Below are the code and all the weights of a small trained network. Each question names an input and a class and asks about switching units off, where a switched-off unit gives its printed mean instead of its output.

import numpy as np


def w(rows, s, z=0):
    codes = np.array(rows[::2]) - 128.0
    scale = np.full(codes.shape[1], s)
    scale[-1] = z or s
    return codes * scale


def norm(h):
    return h / np.sqrt((h * h).mean(-1, keepdims=True) + 1e-5)


def f(y):
    return y / 2 * (1 + np.tanh(0.7978845608 * (y + 0.044715 * y**3)))


def log_softmax(a):
    a = a - a.max(-1, keepdims=True)
    return a - np.log(np.exp(a).sum(-1, keepdims=True))


def net(x, mask):
    res = np.array(x, float).reshape(1, 2) / 4 @ E
    u = 0
    for l in range(4):
        y = f(norm(res) @ A[l][:, :-1].T + A[l][:, -1])
        res = res + np.where(mask[u : u + 6], y, B[l][:, -1]) @ B[l][:, :-1]
        u += 6
    return log_softmax(norm(res)[-1] @ U[:, :-1].T + U[:, -1])


A, B = {}, {}
E = w([
[102,83,130,4],'x0',
[173,143,224,119],'x1',
],0.0039)
A[0] = w([
[122,137,110,47,57],'0.n0',
[139,149,95,2,17],'0.n1',
[97,105,146,108,91],'0.n2',
[70,77,147,64,3],'0.n3',
[152,201,116,173,65],'0.n4',
[111,125,201,95,132],'0.n5',
],0.0073,0.0016)
B[0] = w([
[94,123,137,208,192],'0.n0',
[73,34,170,198,255],'0.n1',
[183,98,144,211,136],'0.n2',
[14,30,186,254,209],'0.n3',
[63,116,184,80,191],'0.n4',
[213,137,81,113,192],'0.n5',
],0.0046,0.0027)
A[1] = w([
[72,5,154,7,96],'1.n0',
[79,57,102,144,114],'1.n1',
[101,255,198,243,110],'1.n2',
[74,192,164,195,99],'1.n3',
[166,203,116,163,6],'1.n4',
[108,58,122,114,33],'1.n5',
],0.0045,0.0012)
B[1] = w([
[24,91,203,234,185],'1.n0',
[121,171,223,103,189],'1.n1',
[110,1,119,111,253],'1.n2',
[38,120,206,137,189],'1.n3',
[117,57,138,192,131],'1.n4',
[155,141,167,175,134],'1.n5',
],0.0044,0.0024)
A[2] = w([
[229,181,151,114,124],'2.n0',
[69,244,49,104,44],'2.n1',
[104,150,58,64,8],'2.n2',
[181,236,90,105,35],'2.n3',
[179,124,48,176,233],'2.n4',
[145,163,82,2,74],'2.n5',
],0.0058,0.0017)
B[2] = w([
[213,141,103,91,176],'2.n0',
[121,211,2,132,249],'2.n1',
[132,144,119,173,75],'2.n2',
[101,144,188,137,117],'2.n3',
[141,107,163,41,254],'2.n4',
[116,39,169,205,106],'2.n5',
],0.0047,0.00076)
A[3] = w([
[226,166,196,102,109],'3.n0',
[208,101,124,84,56],'3.n1',
[2,30,189,104,249],'3.n2',
[69,39,154,220,121],'3.n3',
[78,135,187,108,68],'3.n4',
[73,30,200,170,75],'3.n5',
],0.0052,0.0013)
B[3] = w([
[131,171,110,30,141],'3.n0',
[135,17,130,98,127],'3.n1',
[195,155,210,253,254],'3.n2',
[119,96,190,155,221],'3.n3',
[151,89,84,181,140],'3.n4',
[84,134,143,177,221],'3.n5',
],0.0059,0.0066)
U = w([
[179,115,132,30,20],'0',
[99,105,193,238,254],'1',
[63,186,3,133,5],'2',
],0.013,0.0018)

Each question gives the input, the list of numbers given to net, and the class t.
The units are the neurons (one row each of A and B). Each row of codes is followed by its name. A weight is (code - 128) times the scale printed after its matrix; where a second scale follows, it is the last column's (A, B and U).
mask holds one flag per neuron, layer by layer. A switched-off neuron (its flag False) gives its mean, the last column of its row in B, instead of its output. The means were averaged over made-up inputs and are rounded, as every weight is.
A unit's drop is (log p(t) with every unit on - log p(t) with that unit switched off) / (log p(t) with every unit on - log p(t) with every unit switched off).
most important unit: the unit with the biggest drop
k most important neurons: the k neurons with the biggest drops, biggest first
drop when u is switched off: that unit's drop, to one decimal
input [-6,-7], class 2: 2 most important neurons -> 0.n3, 0.n1
input [2,5], class 0: most important unit -> 0.n5
input [-1,-3], class 2: 2 most important neurons -> 2.n1, 3.n2
input [-1,-4], class 2: 2 most important neurons -> 2.n1, 3.n2
input [-5,7], class 0: 3 most important neurons -> 0.n3, 0.n1, 1.n0
input [1,-8], class 2: 2 most important neurons -> 1.n2, 2.n1
input [-4,6], class 0: 2 most important neurons -> 0.n3, 0.n1
input [1,2], class 0: 2 most important neurons -> 0.n5, 0.n4
input [-1,7], class 0: drop when 1.n0 is switched off -> 0.0
input [0,-3], class 2: drop when 0.n1 is switched off -> 0.9
input [-3,6], class 0: drop when 0.n3 is switched off -> 0.4
